Below is a small trained network, with its code and all its weights. Each question gives an input and a class and asks what happens when units are switched off, that is, made to give their printed mean instead of their output.

import numpy as np


def w(rows, s, z=0):
    codes = np.array(rows[::2]) - 128.0
    scale = np.full(codes.shape[1], s)
    scale[-1] = z or s
    return codes * scale


def f(y):
    return np.maximum(y, 0)


def log_softmax(a):
    a = a - a.max(-1, keepdims=True)
    return a - np.log(np.exp(a).sum(-1, keepdims=True))


def net(x, mask):
    res = np.array(x, float).reshape(1, 7) / 4 @ E
    y = f(res @ A[0][:, :-1].T + A[0][:, -1])
    res = res + np.where(mask, y, B[0][:, -1]) @ B[0][:, :-1]
    return log_softmax(res[-1] @ U[:, :-1].T + U[:, -1])


A, B = {}, {}
E = w([
[254,126,228,189,127,141],'x0',
[240,59,170,64,124,80],'x1',
[221,234,74,194,156,105],'x2',
[218,97,30,76,219,169],'x3',
[96,158,214,184,235,116],'x4',
[142,134,181,176,64,189],'x5',
[222,20,81,249,157,117],'x6',
],0.0078)
A[0] = w([
[117,139,159,113,247,141,15],'n0',
[126,85,162,109,107,129,109],'n1',
[184,120,129,156,136,197,8],'n2',
[140,83,115,152,166,140,74],'n3',
[122,86,157,108,84,165,102],'n4',
[92,127,155,167,119,152,127],'n5',
[116,131,180,127,236,107,103],'n6',
[103,186,171,65,89,106,75],'n7',
[129,167,174,234,112,128,147],'n8',
[126,140,156,94,101,132,110],'n9',
[79,87,118,87,120,143,28],'n10',
[140,168,130,89,102,98,252],'n11',
[111,90,117,56,144,152,127],'n12',
[135,165,73,127,121,87,170],'n13',
[70,127,109,127,143,82,43],'n14',
[126,32,217,122,84,100,130],'n15',
[131,126,147,89,103,127,71],'n16',
[148,129,149,235,140,123,74],'n17',
[90,115,106,132,165,90,96],'n18',
[128,163,115,138,184,111,77],'n19',
[63,196,102,89,142,151,60],'n20',
[95,179,155,52,103,114,69],'n21',
[188,77,111,150,132,77,120],'n22',
[121,185,77,136,169,133,142],'n23',
],0.013,0.0039)
B[0] = w([
[214,119,141,136,194,155,194],'n0',
[120,140,91,118,115,155,175],'n1',
[106,115,121,103,137,79,182],'n2',
[103,114,145,101,91,105,175],'n3',
[129,139,121,163,110,167,184],'n4',
[101,146,98,134,114,132,183],'n5',
[202,126,148,116,136,137,211],'n6',
[111,148,158,126,51,151,220],'n7',
[99,254,143,169,139,135,248],'n8',
[123,141,134,143,65,167,169],'n9',
[76,136,108,169,120,120,187],'n10',
[96,106,122,123,110,143,199],'n11',
[113,167,148,178,161,131,203],'n12',
[133,99,138,112,127,147,196],'n13',
[100,107,117,102,168,94,179],'n14',
[128,120,116,97,88,193,243],'n15',
[118,150,128,113,98,158,160],'n16',
[154,192,192,139,95,92,228],'n17',
[134,107,96,105,188,117,171],'n18',
[143,143,142,141,125,155,176],'n19',
[183,79,166,56,124,102,229],'n20',
[129,124,158,79,36,107,220],'n21',
[147,107,145,39,134,123,222],'n22',
[137,114,126,114,104,193,209],'n23',
],0.011)
U = w([
[143,60,88,80,160,178,244],'0',
[42,161,101,191,118,150,214],'1',
[158,158,146,155,223,83,5],'2',
[78,53,72,84,174,1,96],'3',
[115,148,149,94,89,111,56],'4',
],0.013,0.003)

Each question gives the input, the list of numbers given to net, and the class t.
The units are the neurons (one row each of A and B). Each row of codes is followed by its name. A weight is (code - 128) times the scale printed after its matrix; where a second scale follows, it is the last column's (A, B and U).
mask holds one flag per neuron, in row order. A switched-off neuron (its flag False) gives its mean, the last column of its row in B, instead of its output. The means were averaged over made-up inputs and are rounded, as every weight is.
A unit's drop is (log p(t) with every unit on - log p(t) with that unit switched off) / (log p(t) with every unit on - log p(t) with every unit switched off).
The circuit of an input: a set's keep is (log p(t) with only the set's units on - log p(t) with every unit switched off) / (log p(t) with every unit on - log p(t) with every unit switched off). Starting from the 12 units with the biggest drops (on a tie, the unit counted first), units are removed one at a time, each time the one whose removal leaves the highest keep (on an exact tie, the one counted first), for as long as the keep stays at least 0.8.
units of the circuit, in order: the units of the circuit, biggest drop first
most important unit: the unit with the biggest drop
k most important neurons: the k neurons with the biggest drops, biggest first
drop of u: that unit's drop, to one decimal
input [1,2,-8,2,-8,-6,0], class 1: most important unit	n12
input [8,-8,-2,0,-1,0,7], class 2: units of the circuit, in order	[n7, n21]
input [5,-6,4,2,-3,3,-4], class 1: units of the circuit, in order	[n22, n21]
input [-2,1,0,-6,-5,2,4], class 1: units of the circuit, in order	[n20, n21]
input [1,8,2,0,3,-4,-3], class 0: units of the circuit, in order	[n8, n17]
input [-6,-7,3,-2,-8,-7,3], class 3: units of the circuit, in order	[n14, n18]
input [-3,-6,-7,0,7,-7,7], class 3: 2 most important neurons	[n8, n14]
input [-8,-1,-7,-1,-2,1,3], class 1: 3 most important neurons	[n10, n12, n22]
input [4,4,8,0,-7,8,5], class 2: 3 most important neurons	[n21, n7, n15]
input [8,-2,-4,6,-3,0,-5], class 1: 2 most important neurons	[n20, n22]
input [7,-2,-8,-6,5,3,-4], class 1: 2 most important neurons	[n8, n20]
input [2,6,2,8,-2,3,1], class 3: 2 most important neurons	[n2, n15]
input [-6,-6,-6,7,3,7,-2], class 0: 2 most important neurons	[n20, n8]
input [5,-1,1,0,-2,0,8], class 2: units of the circuit, in order	[n21]
input [3,0,-2,7,-5,0,1], class 3: drop of n7	0.1
input [3,-6,-3,7,-1,7,8], class 4: drop of n22	0.2
input [2,-1,6,4,-1,1,-4], class 0: drop of n8	0.2
input [-8,-1,0,3,0,-1,5], class 3: drop of n14	0.1
